[[135 133 117 106]
 [129 127 124 125]
 [126 115 122 129]]
=>
[[106 117 133 135]
 [125 124 127 129]
 [129 122 115 126]]

[[130 126 122 137 141 120]
 [130 133 124 141 132 123]
 [129 123 120 121 121 125]
 [124 110 109 122 134 119]
 [116 134 128 128 108 136]
 [132 134 129 140 134 127]
 [134 136 132 138 133 124]
 [122 136 137 143 124 151]
 [146 119 132 105 135 119]]
=>
[[120 141 137 122 126 130]
 [123 132 141 124 133 130]
 [125 121 121 120 123 129]
 [119 134 122 109 110 124]
 [136 108 128 128 134 116]
 [127 134 140 129 134 132]
 [124 133 138 132 136 134]
 [151 124 143 137 136 122]
 [119 135 105 132 119 146]]

[[128 152 120 126 150 116 126 113 128 127 143 127 128]
 [128 128 127 130 128 128 132 128 126 132 128 131 125]
 [129 121 125 128 120 124 130 122 130 130 121 129 131]]
=>
[[128 127 143 127 128 113 126 116 150 126 120 152 128]
 [125 131 128 132 126 128 132 128 128 130 127 128 128]
 [131 129 121 130 130 122 130 124 120 128 125 121 129]]

[[138 120 127 140 136 142 122 113 131 131 122 113 126]
 [121 128 121 109 137 121 125 137 136 128 128 122 132]
 [135 136 134 108 138 123 149 142 129 129 131 136 109]]
=>
[[126 113 122 131 131 113 122 142 136 140 127 120 138]
 [132 122 128 128 136 137 125 121 137 109 121 128 121]
 [109 136 131 129 129 142 149 123 138 108 134 136 135]]

[[112 119 138 125 148 145]
 [141 122 140 127 110 144]
 [113 129 145 123 121 118]
 [146 128 125 149 140 128]
 [154 132 112 140 122 122]
 [147 121 122 129 128 152]
 [131 130 120 138 141 108]
 [131 127 122 115 115 149]
 [120 121 158 139 133 124]
 [143 132 136 134 100 122]
 [131 134 117 139 139 117]]
=>
[[145 148 125 138 119 112]
 [144 110 127 140 122 141]
 [118 121 123 145 129 113]
 [128 140 149 125 128 146]
 [122 122 140 112 132 154]
 [152 128 129 122 121 147]
 [108 141 138 120 130 131]
 [149 115 115 122 127 131]
 [124 133 139 158 121 120]
 [122 100 134 136 132 143]
 [117 139 139 117 134 131]]

[[120 121 128 127]
 [128 107 134 128]
 [128 128 122 134]
 [128 136 129 149]]
=>
[[127 128 121 120]
 [128 134 107 128]
 [134 122 128 128]
 [149 129 136 128]]

[[112 118 117]
 [144 105 133]
 [139 150 153]
 [139 114 136]
 [136 139 139]
 [110 133 106]
 [144 126 124]
 [115 113 115]
 [149 138 125]
 [115 122 122]
 [118 104 132]
 [109 139 106]]
=>
[[117 118 112]
 [133 105 144]
 [153 150 139]
 [136 114 139]
 [139 139 136]
 [106 133 110]
 [124 126 144]
 [115 113 115]
 [125 138 149]
 [122 122 115]
 [132 104 118]
 [106 139 109]]

[[128 123 121 117 115 115 116 119 121]
 [129 133 138 144 148 152 154 154 151]
 [141 147 150 152 154 151 147 142 138]
 [152 153 152 149 144 139 134 130 126]
 [118 117 115 115 118 121 124 126 128]
 [150 147 141 138 133 129 125 121 118]
 [121 123 127 130 131 132 133 133 132]
 [138 134 131 126 123 119 117 116 117]
 [115 117 119 121 126 128 130 131 133]]
=>
[[121 119 116 115 115 117 121 123 128]
 [151 154 154 152 148 144 138 133 129]
 [138 142 147 151 154 152 150 147 141]
 [126 130 134 139 144 149 152 153 152]
 [128 126 124 121 118 115 115 117 118]
 [118 121 125 129 133 138 141 147 150]
 [132 133 133 132 131 130 127 123 121]
 [117 116 117 119 123 126 131 134 138]
 [133 131 130 128 126 121 119 117 115]]

[[127 129 157 134 152 124]
 [119 118 123 144 139 143]
 [149 131 127 132 131 128]
 [133 133 148 134 128 116]]
=>
[[124 152 134 157 129 127]
 [143 139 144 123 118 119]
 [128 131 132 127 131 149]
 [116 128 134 148 133 133]]
